Below is a small trained network, with its code and all its weights. Each question gives an input and a class and asks what happens when units are switched off, that is, made to give their printed mean instead of their output.

import numpy as np


def w(rows, s, z=0):
    codes = np.array(rows[::2]) - 128.0
    scale = np.full(codes.shape[1], s)
    scale[-1] = z or s
    return codes * scale


def f(y):
    return np.maximum(y, 0)


def log_softmax(a):
    a = a - a.max(-1, keepdims=True)
    return a - np.log(np.exp(a).sum(-1, keepdims=True))


def net(x, mask):
    res = np.array(x, float).reshape(1, 5) / 4 @ E
    y = f(res @ A[0][:, :-1].T + A[0][:, -1])
    res = res + np.where(mask, y, B[0][:, -1]) @ B[0][:, :-1]
    return log_softmax(res[-1] @ U[:, :-1].T + U[:, -1])


A, B = {}, {}
E = w([
[100,74,95,229,157,88,114,191,183,48],'x0',
[112,85,124,136,152,127,107,94,113,148],'x1',
[77,186,105,127,177,28,185,91,167,175],'x2',
[154,122,144,135,142,125,96,116,132,127],'x3',
[159,95,44,122,119,159,81,178,169,249],'x4',
],0.011)
A[0] = w([
[166,191,199,76,63,183,144,93,86,221,159],'n1',
[98,110,172,107,74,157,82,180,102,73,68],'n2',
[138,127,126,140,99,160,46,153,109,131,81],'n3',
[85,123,85,139,55,254,88,143,102,74,2],'n4',
[72,158,98,131,197,18,159,117,187,251,227],'n5',
[58,103,141,145,91,230,50,167,27,154,145],'n6',
[140,77,96,217,170,91,135,250,208,70,228],'n7',
[147,98,26,96,129,115,102,160,146,165,40],'n8',
[160,93,6,78,111,110,77,207,166,202,34],'n9',
[224,87,94,134,123,125,115,189,188,243,56],'n10',
[164,90,141,103,95,173,85,123,135,97,35],'n11',
],0.0063,0.0029)
B[0] = w([
[69,93,72,178,38,123,135,26,110,108,215],'n1',
[45,159,89,175,153,111,60,19,95,15,165],'n2',
[57,186,148,152,160,191,67,129,146,109,158],'n3',
[106,197,80,91,159,104,85,192,153,135,169],'n4',
[80,237,109,116,126,235,121,156,116,94,252],'n5',
[31,171,97,135,154,219,106,123,146,57,185],'n6',
[206,121,75,234,48,184,170,59,148,159,243],'n7',
[99,101,105,136,155,72,220,122,137,56,181],'n8',
[126,47,144,63,114,60,152,148,171,3,217],'n9',
[93,81,148,125,167,121,133,111,118,57,213],'n10',
[75,114,132,185,154,114,78,145,176,128,159],'n11',
],0.0071,0.012)
U = w([
[100,98,128,103,153,53,154,73,117,29,146],'0',
[65,244,51,146,184,138,40,129,157,139,36],'1',
[144,104,52,156,60,146,116,28,118,160,86],'2',
[132,142,72,124,148,163,126,83,104,112,215],'3',
[114,138,129,135,128,174,122,97,142,126,252],'4',
[176,121,104,102,169,103,84,127,110,129,107],'5',
[184,75,202,101,175,94,97,203,98,185,7],'6',
[169,44,254,63,159,67,112,248,112,196,11],'7',
],0.0079,0.0046)

Each question gives the input, the list of numbers given to net, and the class t.
The units are the neurons (one row each of A and B). Each row of codes is followed by its name. A weight is (code - 128) times the scale printed after its matrix; where a second scale follows, it is the last column's (A, B and U).
mask holds one flag per neuron, in row order. A switched-off neuron (its flag False) gives its mean, the last column of its row in B, instead of its output. The means were averaged over made-up inputs and are rounded, as every weight is.
A unit's drop is (log p(t) with every unit on - log p(t) with that unit switched off) / (log p(t) with every unit on - log p(t) with every unit switched off).
The circuit of an input: a set's keep is (log p(t) with only the set's units on - log p(t) with every unit switched off) / (log p(t) with every unit on - log p(t) with every unit switched off). Starting from all 11 units, units are removed one at a time, each time the one whose removal leaves the highest keep (on an exact tie, the one counted first), for as long as the keep stays at least 0.8.
circuit, biggest first: the units of the circuit, biggest drop first
unit that matters most: the unit with the biggest drop
k most important neurons: the k neurons with the biggest drops, biggest first
drop when u is switched off: that unit's drop, to one decimal
input [8,2,2,-2,3], class 2: unit that matters most -> n7
input [-5,2,-1,6,6], class 0: circuit, biggest first -> [n9, n7, n10]
input [4,-4,6,0,-4], class 1: 3 most important neurons -> [n9, n5, n1]
input [0,4,-4,-1,6], class 0: circuit, biggest first -> [n9, n10]
input [-6,-6,8,-6,-3], class 1: 2 most important neurons -> [n5, n7]
input [-7,4,0,6,-6], class 2: circuit, biggest first -> [n1, n9]
input [6,-2,-7,-4,0], class 1: circuit, biggest first -> [n4, n9]
input [-4,-1,7,-7,-2], class 1: 2 most important neurons -> [n5, n7]
input [1,4,-7,-1,3], class 1: circuit, biggest first -> [n4, n6]
input [-8,-6,-6,8,-5], class 2: 4 most important neurons -> [n1, n5, n9, n10]
input [-5,-4,-1,0,-2], class 2: 3 most important neurons -> [n1, n9, n5]
input [6,-3,7,4,7], class 0: 3 most important neurons -> [n9, n8, n10]
input [6,5,4,1,8], class 0: 3 most important neurons -> [n9, n8, n10]
input [6,8,7,5,-5], class 3: unit that matters most -> n7
input [-7,5,4,-6,-4], class 2: 2 most important neurons -> [n1, n9]
input [8,6,8,3,-3], class 1: 3 most important neurons -> [n5, n1, n9]
input [6,1,-2,-1,2], class 2: 2 most important neurons -> [n7, n5]
input [-4,4,-8,-3,-3], class 1: circuit, biggest first -> [n4, n6, n7]
input [2,-3,8,-4,-4], class 1: 2 most important neurons -> [n5, n9]
input [-7,0,-4,-6,8], class 0: unit that matters most -> n9
input [-7,0,2,3,-2], class 2: drop when n10 is switched off -> 0.1
input [8,7,4,6,4], class 2: drop when n6 is switched off -> 0.1
